Below is a small trained network, with its code and all its weights. Each question gives an input and a target symbol and asks what happens when units are switched off, that is, made to give their printed mean instead of their output.

import numpy as np


def w(rows, s, z=0):
    codes = np.array(rows[::2]) - 128.0
    scale = np.full(codes.shape[1], s)
    scale[-1] = z or s
    return codes * scale


def f(y):
    return np.maximum(y, 0)


def softmax(a):
    e = np.exp(a - a.max(-1, keepdims=True))
    return e / e.sum(-1, keepdims=True)


def log_softmax(a):
    a = a - a.max(-1, keepdims=True)
    return a - np.log(np.exp(a).sum(-1, keepdims=True))


def net(x, mask):
    ids = ['εθλμξω'.index(c) for c in x.split()]
    T = len(ids)
    res = E[ids] + P[:T]
    r = res
    for j in range(3):
        rows = slice(2 * j, 2 * j + 2)
        q, k, v = (r @ M[0][rows].T for M in (Q, K, V))
        z = softmax(np.where(np.tri(T) > 0, q @ k.T / 2**0.5, -1e9)) @ v
        o = O[0][rows]
        res = res + np.where(mask[j], z, o[:, -1]) @ o[:, :-1]
    y = f(res @ A[0][:, :-1].T + A[0][:, -1])
    res = res + np.where(mask[3:7], y, B[0][:, -1]) @ B[0][:, :-1]
    return log_softmax(res[-1] @ U[:, :-1].T + U[:, -1])


Q, K, V, O, A, B = {}, {}, {}, {}, {}, {}
E = w([
[129,255,127,98],'ε',
[156,144,129,213],'θ',
[117,136,31,47],'λ',
[16,87,68,190],'μ',
[118,189,110,143],'ξ',
[114,209,116,146],'ω',
],0.017)
P = w([
[247,49,255,160],'0',
[63,225,124,98],'1',
[77,218,127,118],'2',
[77,226,129,116],'3',
[112,125,31,187],'4',
[117,131,42,187],'5',
[108,137,35,173],'6',
[108,172,51,155],'7',
[121,184,60,176],'8',
[128,166,41,171],'9',
[118,156,39,173],'10',
],0.0075)
Q[0] = w([
[104,98,206,123],'H0',
[32,232,142,177],'H0',
[88,209,28,186],'H1',
[122,112,160,141],'H1',
[199,96,208,59],'H2',
[16,39,160,254],'H2',
],0.0097)
K[0] = w([
[127,164,191,246],'H0',
[196,46,110,43],'H0',
[229,2,185,39],'H1',
[59,165,179,138],'H1',
[116,133,243,248],'H2',
[49,151,67,130],'H2',
],0.0089)
V[0] = w([
[7,103,109,163],'H0',
[139,172,89,92],'H0',
[87,50,135,192],'H1',
[190,125,192,207],'H1',
[109,87,98,144],'H2',
[145,123,176,158],'H2',
],0.018)
O[0] = w([
[71,54,185,50,239],'H0',
[70,137,71,170,199],'H0',
[181,229,99,38,201],'H1',
[175,55,98,4,162],'H1',
[144,162,86,139,185],'H2',
[144,73,110,180,2],'H2',
],0.013,0.0092)
A[0] = w([
[154,146,106,99,3],'N0',
[84,82,54,107,104],'N1',
[140,123,171,2,53],'N2',
[41,167,146,167,104],'N3',
],0.009,0.0068)
B[0] = w([
[242,49,127,193,151],'N0',
[254,125,195,213,175],'N1',
[152,165,175,236,252],'N2',
[165,79,182,41,196],'N3',
],0.0076,0.029)
U = w([
[131,142,152,218,114],'ε',
[166,114,156,147,27],'θ',
[115,110,192,141,82],'λ',
[127,99,254,137,124],'μ',
[137,116,146,86,255],'ξ',
[145,96,166,119,131],'ω',
],0.0081,0.0046)

Each question gives the input, a string of symbols that net reads in full, and the target symbol t.
The units are the heads (2 rows each of Q, K, V and O) and the neurons (one row each of A and B). Each row of codes is followed by its name. A weight is (code - 128) times the scale printed after its matrix; where a second scale follows, it is the last column's (O, A, B and U).
mask holds one flag per unit, heads first, then neurons. A switched-off unit (its flag False) gives its mean, the last column of its rows in O or B, instead of its output. The means were averaged over made-up inputs and are rounded, as every weight is.
A unit's drop is (log p(t) with every unit on - log p(t) with that unit switched off) / (log p(t) with every unit on - log p(t) with every unit switched off).
The circuit of an input: a set's keep is (log p(t) with only the set's units on - log p(t) with every unit switched off) / (log p(t) with every unit on - log p(t) with every unit switched off). Starting from all 7 units, units are removed one at a time, each time the one whose removal leaves the highest keep (on an exact tie, the one counted first), for as long as the keep stays at least 0.8.
units of the circuit, in order: the units of the circuit, biggest drop first
top k neurons: the k neurons with the biggest drops, biggest first
heads that matter: for each layer, one digit per head in row order, 1 if its drop is at least 0.15 and else 0, layers parted by /
drop of u: that unit's drop, to one decimal
input θ ε μ ξ, target θ: units of the circuit, in order -> (H1, N2, H0, N0)
input μ ω θ λ ε μ μ μ ε, target ξ: heads that matter -> 100
input μ ξ μ μ ξ θ λ μ μ θ ε, target ξ: units of the circuit, in order -> (N2, H0)
input θ μ ω μ ω θ ε ε λ ε ω, target θ: units of the circuit, in order -> (H1, N2, N1, N0)
input θ μ μ ξ μ μ ω ε μ λ, target θ: top 2 neurons -> (N2, N1)
input μ μ ε ε ω ε λ μ ξ, target ξ: top neuron -> (N2)
input ε μ λ λ μ λ, target μ: units of the circuit, in order -> (H1, N3)
input ε ε λ, target μ: heads that matter -> 011
input θ μ λ, target θ: top 2 neurons -> (N1, N2)
input θ μ μ θ λ θ ε μ μ μ, target θ: top 3 neurons -> (N1, N2, N0)
input θ μ μ, target θ: top 2 neurons -> (N2, N0)
input μ μ λ μ ξ μ θ, target ξ: drop of H0 -> 0.1
input λ μ ε μ μ ε μ μ ξ μ, target ε: drop of H1 -> 0.2
input ε μ ε, target ε: top neuron -> (N3)
input λ μ θ, target ε: drop of N3 -> -0.1
input μ μ μ θ ε λ ε μ μ ω, target ξ: drop of N2 -> 0.9
input θ μ μ θ μ μ μ μ, target μ: top 2 neurons -> (N2, N1)
input μ μ μ ε ε ε λ μ ε μ, target ξ: top 2 neurons -> (N2, N3)
